[[-3.75  1.24 -0.66 -8.42]
 [-3.75  0.80 -0.66  3.32]
 [ 2.06  1.24 -0.66 -0.29]
 [-3.75  1.24 -0.66 -8.18]
 [-2.39  1.24 -0.66 -0.29]]
=>
[[-3.75  1.24]
 [-3.75  0.80]
 [ 2.06  1.24]]

[[-3.30 -1.08 -2.26  0.11]
 [-4.58 -0.93 -3.78  0.98]
 [-6.53 -2.54 -2.63  4.67]]
=>
[[-3.30 -1.08]
 [-4.58 -0.93]
 [-6.53 -2.54]]

[[ 7.57 -6.18]
 [-8.66 -0.57]
 [-3.84  2.68]
 [ 1.37 -1.45]]
=>
[[ 7.57 -6.18]
 [-8.66 -0.57]
 [-3.84  2.68]]

[[ 0.85 -0.05  4.15  0.09]
 [ 0.70 -0.08  7.36  1.69]
 [ 0.09 -0.33  2.35  1.35]]
=>
[[ 0.85 -0.05]
 [ 0.70 -0.08]
 [ 0.09 -0.33]]

[[-2.83 -3.00  1.43 -1.47]
 [ 0.99 -1.24  1.56 -6.89]
 [-0.36 -1.26  0.60 -5.06]]
=>
[[-2.83 -3.00]
 [ 0.99 -1.24]
 [-0.36 -1.26]]

[[ 0.34 -7.45]
 [ 0.54 -1.03]
 [ 1.70 -0.38]
 [-5.95 -3.97]
 [ 8.09 -0.83]]
=>
[[ 0.34 -7.45]
 [ 0.54 -1.03]
 [ 1.70 -0.38]]
---
[[ 0.31 -0.02  3.85  7.13  0.76 -0.08  5.52 -0.01]
 [ 1.38  7.50  3.52  0.29 -0.16 -0.10 -1.67  0.11]]
=>
[[-0.01  0.31 -0.02  3.85  7.13  0.76 -0.08  5.52]
 [ 0.11  1.38  7.50  3.52  0.29 -0.16 -0.10 -1.67]]

[[-0.56 -6.54 -1.30  4.68  1.91 -5.76]
 [ 6.90 -2.00 -6.26 -0.90 -2.36 -4.52]
 [ 5.93 -3.31 -6.76 -0.32 -0.79 -5.19]
 [-1.21  8.14 -2.98 -0.67  2.51  3.50]
 [ 3.09  2.87 -0.36 -3.55  8.57  0.10]
 [-8.57 -5.60 -1.14 -3.17  1.64  0.12]
 [-7.10 -6.05 -2.09 -2.46  2.73 -0.69]
 [ 4.89  1.00  3.78  1.07 -4.08  7.60]
 [-3.36 -0.82  3.49  0.82 -4.76  7.33]
 [-4.28  1.55  0.67  1.93  2.01  8.93]
 [ 0.95  4.62 -4.92  3.06 -5.77 -2.79]]
=>
[[-5.76 -0.56 -6.54 -1.30  4.68  1.91]
 [-4.52  6.90 -2.00 -6.26 -0.90 -2.36]
 [-5.19  5.93 -3.31 -6.76 -0.32 -0.79]
 [ 3.50 -1.21  8.14 -2.98 -0.67  2.51]
 [ 0.10  3.09  2.87 -0.36 -3.55  8.57]
 [ 0.12 -8.57 -5.60 -1.14 -3.17  1.64]
 [-0.69 -7.10 -6.05 -2.09 -2.46  2.73]
 [ 7.60  4.89  1.00  3.78  1.07 -4.08]
 [ 7.33 -3.36 -0.82  3.49  0.82 -4.76]
 [ 8.93 -4.28  1.55  0.67  1.93  2.01]
 [-2.79  0.95  4.62 -4.92  3.06 -5.77]]

[[ 1.84  2.69 -1.35  0.34 -1.78]
 [-3.94  1.07  2.32 -4.95 -0.18]
 [ 0.18 -6.40  1.61  4.53  4.90]
 [-0.44 -0.06 -0.54 -0.70 -0.73]
 [-4.58  1.86  2.59 -6.16 -0.63]
 [-3.17 -0.17  1.81 -3.40  0.31]
 [ 0.65  1.41 -0.82 -0.26 -1.20]
 [ 0.44 -6.85  1.75  5.18  5.39]]
=>
[[-1.78  1.84  2.69 -1.35  0.34]
 [-0.18 -3.94  1.07  2.32 -4.95]
 [ 4.90  0.18 -6.40  1.61  4.53]
 [-0.73 -0.44 -0.06 -0.54 -0.70]
 [-0.63 -4.58  1.86  2.59 -6.16]
 [ 0.31 -3.17 -0.17  1.81 -3.40]
 [-1.20  0.65  1.41 -0.82 -0.26]
 [ 5.39  0.44 -6.85  1.75  5.18]]

[[-0.06  8.27  3.96  3.10  8.82  3.74  3.14]
 [ 0.05  8.02  3.83  3.09  8.61  3.65  3.08]
 [ 6.77 -7.12 -5.07  2.79 -4.19 -2.12 -1.13]
 [-0.70 -0.34 -0.42 -0.58 -0.38 -0.48 -0.51]
 [-0.09  7.83  3.74  2.91  8.35  3.52  2.96]
 [-4.70  0.91  2.85 -3.79 -2.35  0.27 -0.13]
 [-3.74  1.30  2.41 -2.76 -1.16  0.41  0.05]
 [-0.06  8.26  3.84  3.12  8.90  3.67  3.08]]
=>
[[ 3.14 -0.06  8.27  3.96  3.10  8.82  3.74]
 [ 3.08  0.05  8.02  3.83  3.09  8.61  3.65]
 [-1.13  6.77 -7.12 -5.07  2.79 -4.19 -2.12]
 [-0.51 -0.70 -0.34 -0.42 -0.58 -0.38 -0.48]
 [ 2.96 -0.09  7.83  3.74  2.91  8.35  3.52]
 [-0.13 -4.70  0.91  2.85 -3.79 -2.35  0.27]
 [ 0.05 -3.74  1.30  2.41 -2.76 -1.16  0.41]
 [ 3.08 -0.06  8.26  3.84  3.12  8.90  3.67]]

[[ 4.49  5.59  1.44  1.54  6.21 -7.62]
 [ 3.19  2.67 -4.95 -3.93 -2.94 -3.87]
 [ 2.93  3.70  0.91  0.96  4.21 -5.42]]
=>
[[-7.62  4.49  5.59  1.44  1.54  6.21]
 [-3.87  3.19  2.67 -4.95 -3.93 -2.94]
 [-5.42  2.93  3.70  0.91  0.96  4.21]]

[[-6.44 -5.52  4.62  6.13 -3.09]
 [ 7.86  4.41  1.27 -6.76 -2.63]]
=>
[[-3.09 -6.44 -5.52  4.62  6.13]
 [-2.63  7.86  4.41  1.27 -6.76]]
